Here is a tiny trained network, its code and every weight. The questions are about switching its units off for an input and a class, where a switched-off unit gives its printed mean instead of its output.

import numpy as np


def w(rows, s, z=0):
    codes = np.array(rows[::2]) - 128.0
    scale = np.full(codes.shape[1], s)
    scale[-1] = z or s
    return codes * scale


def norm(h):
    return h / np.sqrt((h * h).mean(-1, keepdims=True) + 1e-5)


def f(y):
    return np.maximum(y, 0)


def log_softmax(a):
    a = a - a.max(-1, keepdims=True)
    return a - np.log(np.exp(a).sum(-1, keepdims=True))


def net(x, mask):
    res = np.array(x, float).reshape(1, 3) / 4 @ E
    u = 0
    for l in range(2):
        y = f(norm(res) @ A[l][:, :-1].T + A[l][:, -1])
        res = res + np.where(mask[u : u + 3], y, B[l][:, -1]) @ B[l][:, :-1]
        u += 3
    return log_softmax(norm(res)[-1] @ U[:, :-1].T + U[:, -1])


A, B = {}, {}
E = w([
[254,108,77,108,91],'x0',
[125,194,84,142,129],'x1',
[213,175,191,62,24],'x2',
],0.0079)
A[0] = w([
[121,204,143,135,136,209],'0.n1',
[106,194,199,132,98,3],'0.n2',
[117,251,67,150,119,154],'0.n3',
],0.018,0.007)
B[0] = w([
[167,179,248,244,141,231],'0.n1',
[184,77,87,3,172,195],'0.n2',
[150,83,34,181,136,254],'0.n3',
],0.02,0.009)
A[1] = w([
[92,229,34,250,17,2],'1.n1',
[74,158,206,216,134,207],'1.n2',
[174,196,176,185,2,215],'1.n3',
],0.013,0.00099)
B[1] = w([
[89,252,177,24,150,253],'1.n1',
[133,119,147,104,26,233],'1.n2',
[39,108,136,163,123,225],'1.n3',
],0.017,0.0066)
U = w([
[25,45,165,105,26,121],'0',
[192,20,79,178,189,253],'1',
[71,235,152,162,102,150],'2',
[134,181,3,98,214,38],'3',
[168,91,186,9,147,73],'4',
],0.016,0.0051)

Each question gives the input, the list of numbers given to net, and the class t.
The units are the neurons (one row each of A and B). Each row of codes is followed by its name. A weight is (code - 128) times the scale printed after its matrix; where a second scale follows, it is the last column's (A, B and U).
mask holds one flag per neuron, layer by layer. A switched-off neuron (its flag False) gives its mean, the last column of its row in B, instead of its output. The means were averaged over made-up inputs and are rounded, as every weight is.
A unit's drop is (log p(t) with every unit on - log p(t) with that unit switched off) / (log p(t) with every unit on - log p(t) with every unit switched off).
The circuit of an input: a set's keep is (log p(t) with only the set's units on - log p(t) with every unit switched off) / (log p(t) with every unit on - log p(t) with every unit switched off). Starting from all 6 units, units are removed one at a time, each time the one whose removal leaves the highest keep (on an exact tie, the one counted first), for as long as the keep stays at least 0.8.
circuit, biggest first: the units of the circuit, biggest drop first
k most important neurons: the k neurons with the biggest drops, biggest first
k most important neurons of layer l: the k neurons of layer l with the biggest drops, biggest first
drop when u is switched off: that unit's drop, to one decimal
input [0,1,7], class 1: circuit, biggest first -> [1.n1]
input [8,1,-4], class 3: 3 most important neurons -> [0.n1; 0.n2; 1.n2]
input [0,4,8], class 1: circuit, biggest first -> [0.n2; 1.n1]
input [-8,-3,-6], class 0: 2 most important neurons -> [1.n2; 0.n3]
input [7,1,4], class 2: 3 most important neurons -> [0.n2; 1.n2; 1.n1]
input [2,-7,7], class 0: 4 most important neurons -> [0.n2; 0.n3; 1.n3; 1.n1]
input [-2,-5,-7], class 0: circuit, biggest first -> [0.n3; 1.n2]
input [-8,8,8], class 1: 2 most important neurons -> [0.n2; 0.n3]
input [6,-6,3], class 0: 2 most important neurons -> [0.n3; 0.n2]
input [-7,-7,4], class 4: 2 most important neurons -> [0.n2; 0.n3]
input [2,5,0], class 3: circuit, biggest first -> [0.n3; 1.n1]
input [-6,-8,1], class 4: 2 most important neurons -> [0.n3; 0.n1]
input [0,-1,3], class 4: 2 most important neurons of layer 0 -> [0.n2; 0.n3]
input [-4,8,2], class 1: circuit, biggest first -> [0.n3]
input [-7,4,1], class 1: 3 most important neurons -> [0.n2; 0.n3; 1.n1]
input [8,-5,4], class 0: 2 most important neurons -> [0.n2; 0.n3]
input [-6,8,1], class 1: 2 most important neurons of layer 0 -> [0.n2; 0.n3]
input [3,1,-5], class 3: 2 most important neurons of layer 1 -> [1.n2; 1.n3]
input [-1,-3,-2], class 0: 2 most important neurons of layer 0 -> [0.n3; 0.n2]
input [5,3,-7], class 3: 3 most important neurons -> [0.n1; 0.n2; 1.n1]
input [5,0,8], class 0: circuit, biggest first -> [1.n3]
input [1,1,-1], class 3: 2 most important neurons -> [0.n1; 0.n3]
input [-3,7,5], class 1: 2 most important neurons of layer 0 -> [0.n2; 0.n3]
input [-5,1,4], class 1: 2 most important neurons -> [0.n2; 1.n1]
input [-2,-7,-1], class 0: drop when 0.n2 is switched off -> 2.7
